Below are the code and all the weights of a small trained network. Each question names an input and a target symbol and asks about switching units off, where a switched-off unit gives its printed mean instead of its output.

import numpy as np


def w(rows, s, z=0):
    codes = np.array(rows[::2]) - 128.0
    scale = np.full(codes.shape[1], s)
    scale[-1] = z or s
    return codes * scale


def norm(h):
    return h / np.sqrt((h * h).mean(-1, keepdims=True) + 1e-5)


def f(y):
    return np.maximum(y, 0)


def softmax(a):
    e = np.exp(a - a.max(-1, keepdims=True))
    return e / e.sum(-1, keepdims=True)


def log_softmax(a):
    a = a - a.max(-1, keepdims=True)
    return a - np.log(np.exp(a).sum(-1, keepdims=True))


def net(x, mask):
    ids = ['ΓΘΛΞΨαεημπτφ'.index(c) for c in x.split()]
    T = len(ids)
    res = E[ids] + P[:T]
    u = 0
    for l in range(2):
        q, k, v = (norm(res) @ M[l].T for M in (Q, K, V))
        z = softmax(np.where(np.tri(T) > 0, q @ k.T / 3**0.5, -1e9)) @ v
        res = res + np.where(mask[u], z, O[l][:, -1]) @ O[l][:, :-1]
        u += 1
        y = f(norm(res) @ A[l][:, :-1].T + A[l][:, -1])
        res = res + np.where(mask[u : u + 12], y, B[l][:, -1]) @ B[l][:, :-1]
        u += 12
    return log_softmax(norm(res)[-1] @ U[:, :-1].T + U[:, -1])


Q, K, V, O, A, B = {}, {}, {}, {}, {}, {}
E = w([
[154,142,190,128,49,116],'Γ',
[108,116,183,112,154,108],'Θ',
[158,178,154,141,193,136],'Λ',
[170,121,129,131,55,138],'Ξ',
[163,127,87,140,158,145],'Ψ',
[55,84,116,132,171,94],'α',
[154,1,127,139,120,66],'ε',
[145,103,144,202,105,125],'η',
[84,128,93,99,107,68],'μ',
[133,104,145,116,116,168],'π',
[138,143,157,114,173,109],'τ',
[156,104,134,86,213,117],'φ',
],0.027)
P = w([
[28,72,194,192,142,138],'0',
[59,105,90,153,125,76],'1',
[4,179,83,127,176,54],'2',
[3,148,90,83,93,173],'3',
[29,133,51,94,77,162],'4',
[57,152,21,82,88,125],'5',
],0.0043)
Q[0] = w([
[2,140,170,72,174,166],'0.h1',
[186,151,103,83,144,230],'0.h1',
[131,97,129,138,34,115],'0.h1',
],0.0064)
K[0] = w([
[67,158,179,52,139,131],'0.h1',
[112,120,142,46,136,254],'0.h1',
[126,177,145,183,23,104],'0.h1',
],0.0082)
V[0] = w([
[200,66,57,131,120,48],'0.h1',
[166,98,137,106,182,42],'0.h1',
[151,56,128,1,99,199],'0.h1',
],0.0073)
O[0] = w([
[130,129,254,195,194,175,49],'0.h1',
[84,50,78,51,15,204,99],'0.h1',
[68,126,121,160,123,178,255],'0.h1',
],0.0098,0.0058)
A[0] = w([
[141,95,72,83,170,163,149],'0.n1',
[69,154,175,89,122,171,132],'0.n2',
[127,139,87,83,84,131,251],'0.n3',
[172,129,121,114,191,162,115],'0.n4',
[78,124,149,81,178,100,115],'0.n5',
[140,168,201,156,169,143,119],'0.n6',
[124,96,113,113,83,252,163],'0.n7',
[120,132,108,206,208,162,133],'0.n8',
[161,131,142,160,153,112,115],'0.n9',
[130,85,205,95,120,191,144],'0.n10',
[165,168,110,139,140,163,155],'0.n11',
[180,112,248,152,49,106,218],'0.n12',
],0.012,0.003)
B[0] = w([
[97,115,191,141,207,149,202],'0.n1',
[195,97,118,133,136,116,206],'0.n2',
[218,136,143,176,132,122,216],'0.n3',
[121,5,150,107,131,73,149],'0.n4',
[178,128,129,82,29,191,185],'0.n5',
[74,108,74,155,118,165,153],'0.n6',
[108,171,77,111,173,77,254],'0.n7',
[171,187,120,104,217,104,190],'0.n8',
[127,185,122,122,92,129,141],'0.n9',
[145,124,76,140,108,99,174],'0.n10',
[25,76,124,116,39,2,155],'0.n11',
[153,145,165,204,176,184,193],'0.n12',
],0.0063,0.0095)
Q[1] = w([
[26,87,159,188,117,249],'1.h1',
[196,149,42,25,170,108],'1.h1',
[239,114,3,148,203,139],'1.h1',
],0.0064)
K[1] = w([
[57,57,193,119,167,66],'1.h1',
[68,128,10,66,183,179],'1.h1',
[245,111,197,1,182,214],'1.h1',
],0.006)
V[1] = w([
[95,94,69,168,80,25],'1.h1',
[255,149,130,21,179,148],'1.h1',
[184,151,40,110,99,128],'1.h1',
],0.0073)
O[1] = w([
[182,79,54,156,153,89,168],'1.h1',
[113,157,255,113,114,137,254],'1.h1',
[177,229,42,124,161,130,204],'1.h1',
],0.009,0.0033)
A[1] = w([
[115,65,67,199,171,205,228],'1.n1',
[18,80,74,191,111,202,130],'1.n2',
[97,143,22,85,94,66,102],'1.n3',
[141,174,121,177,9,37,251],'1.n4',
[68,106,166,84,241,176,27],'1.n5',
[134,200,69,122,110,38,184],'1.n6',
[251,151,81,76,166,209,178],'1.n7',
[85,218,141,124,146,207,144],'1.n8',
[178,164,108,254,187,56,139],'1.n9',
[208,40,168,75,117,226,177],'1.n10',
[108,152,139,213,192,139,136],'1.n11',
[163,138,85,141,89,36,94],'1.n12',
],0.0073,0.0031)
B[1] = w([
[139,216,166,129,115,76,200],'1.n1',
[169,203,166,2,105,35,149],'1.n2',
[117,117,83,138,165,80,199],'1.n3',
[165,91,124,165,67,234,192],'1.n4',
[106,79,124,132,112,252,176],'1.n5',
[183,95,117,162,221,185,233],'1.n6',
[71,213,96,134,157,84,212],'1.n7',
[121,57,132,97,102,64,192],'1.n8',
[107,171,109,187,41,145,253],'1.n9',
[57,179,92,176,73,125,196],'1.n10',
[133,122,137,118,63,143,212],'1.n11',
[148,130,157,49,178,192,166],'1.n12',
],0.0073,0.0072)
U = w([
[178,158,200,210,87,204,105],'Γ',
[72,134,94,105,2,162,150],'Θ',
[226,124,188,76,145,131,189],'Λ',
[132,105,130,99,132,130,93],'Ξ',
[83,83,150,150,155,125,80],'Ψ',
[54,96,124,67,128,14,110],'α',
[88,32,138,171,115,56,188],'ε',
[121,117,142,116,137,144,3],'η',
[197,35,50,134,142,211,23],'μ',
[86,211,62,132,198,135,174],'π',
[107,223,246,41,139,89,63],'τ',
[14,82,158,92,150,230,142],'φ',
],0.0086,0.0028)

Each question gives the input, a string of symbols that net reads in full, and the target symbol t.
The units are the heads (3 rows each of Q, K, V and O) and the neurons (one row each of A and B). Each row of codes is followed by its name. A weight is (code - 128) times the scale printed after its matrix; where a second scale follows, it is the last column's (O, A, B and U).
mask holds one flag per unit, layer by layer, with each layer's heads first. A switched-off unit (its flag False) gives its mean, the last column of its rows in O or B, instead of its output. The means were averaged over made-up inputs and are rounded, as every weight is.
A unit's drop is (log p(t) with every unit on - log p(t) with that unit switched off) / (log p(t) with every unit on - log p(t) with every unit switched off).
The circuit of an input: a set's keep is (log p(t) with only the set's units on - log p(t) with every unit switched off) / (log p(t) with every unit on - log p(t) with every unit switched off). Starting from the 12 units with the biggest drops (on a tie, the unit counted first), units are removed one at a time, each time the one whose removal leaves the highest keep (on an exact tie, the one counted first), for as long as the keep stays at least 0.8.
circuit, biggest first: the units of the circuit, biggest drop first
most important unit: the unit with the biggest drop
top k neurons: the k neurons with the biggest drops, biggest first
k most important neurons of layer l: the k neurons of layer l with the biggest drops, biggest first
drop when u is switched off: that unit's drop, to one decimal
input π π Θ φ π π, target φ: circuit, biggest first -> (1.h1; 0.n1)
input Θ Ξ Ξ Θ φ Λ, target φ: 2 most important neurons of layer 0 -> (0.n1; 0.n4)
input Λ Θ Θ Θ π φ, target φ: circuit, biggest first -> (0.n1; 1.n5; 1.h1)
input Ξ π π Ξ ε τ, target τ: circuit, biggest first -> (1.h1; 0.n5)
input π Ξ Θ τ φ Ψ, target φ: circuit, biggest first -> (0.n1; 1.h1; 1.n5; 0.n11)
input Γ Λ Λ π τ Λ, target τ: most important unit -> 1.h1
input π Γ Ξ φ Ψ, target φ: circuit, biggest first -> (1.h1; 0.n1; 1.n5; 0.n11)
input π α Θ π, target π: top 2 neurons -> (0.n7; 0.n12)
input π α π Γ α α, target α: top 2 neurons -> (1.n2; 0.n7)
input Θ Θ π Λ τ π, target τ: top 2 neurons -> (0.n3; 0.n1)
input π Ξ φ Ψ π Θ, target Θ: top 2 neurons -> (0.n5; 0.n8)
input Θ Θ Λ, target Λ: 2 most important neurons of layer 0 -> (0.n11; 0.n7)
input ε φ Ψ Λ, target φ: top 2 neurons -> (1.n5; 0.n1)
input Ξ π α φ π, target φ: 3 most important neurons of layer 1 -> (1.n5; 1.n8; 1.n7)
input Θ Λ Θ Θ Θ, target Θ: 2 most important neurons of layer 1 -> (1.n10; 1.n4)
input π Θ Θ μ, target μ: 2 most important neurons of layer 1 -> (1.n4; 1.n6)
input π Λ Ξ μ, target μ: top neuron -> (1.n4)
input η π τ π π π, target τ: drop when 0.n12 is switched off -> -0.1
input Ξ φ π Θ α, target α: drop when 0.n12 is switched off -> 0.0
input Ψ τ τ, target τ: top neuron -> (1.n9)
input π α φ π Θ Ξ, target Γ: drop when 0.h1 is switched off -> 0.2
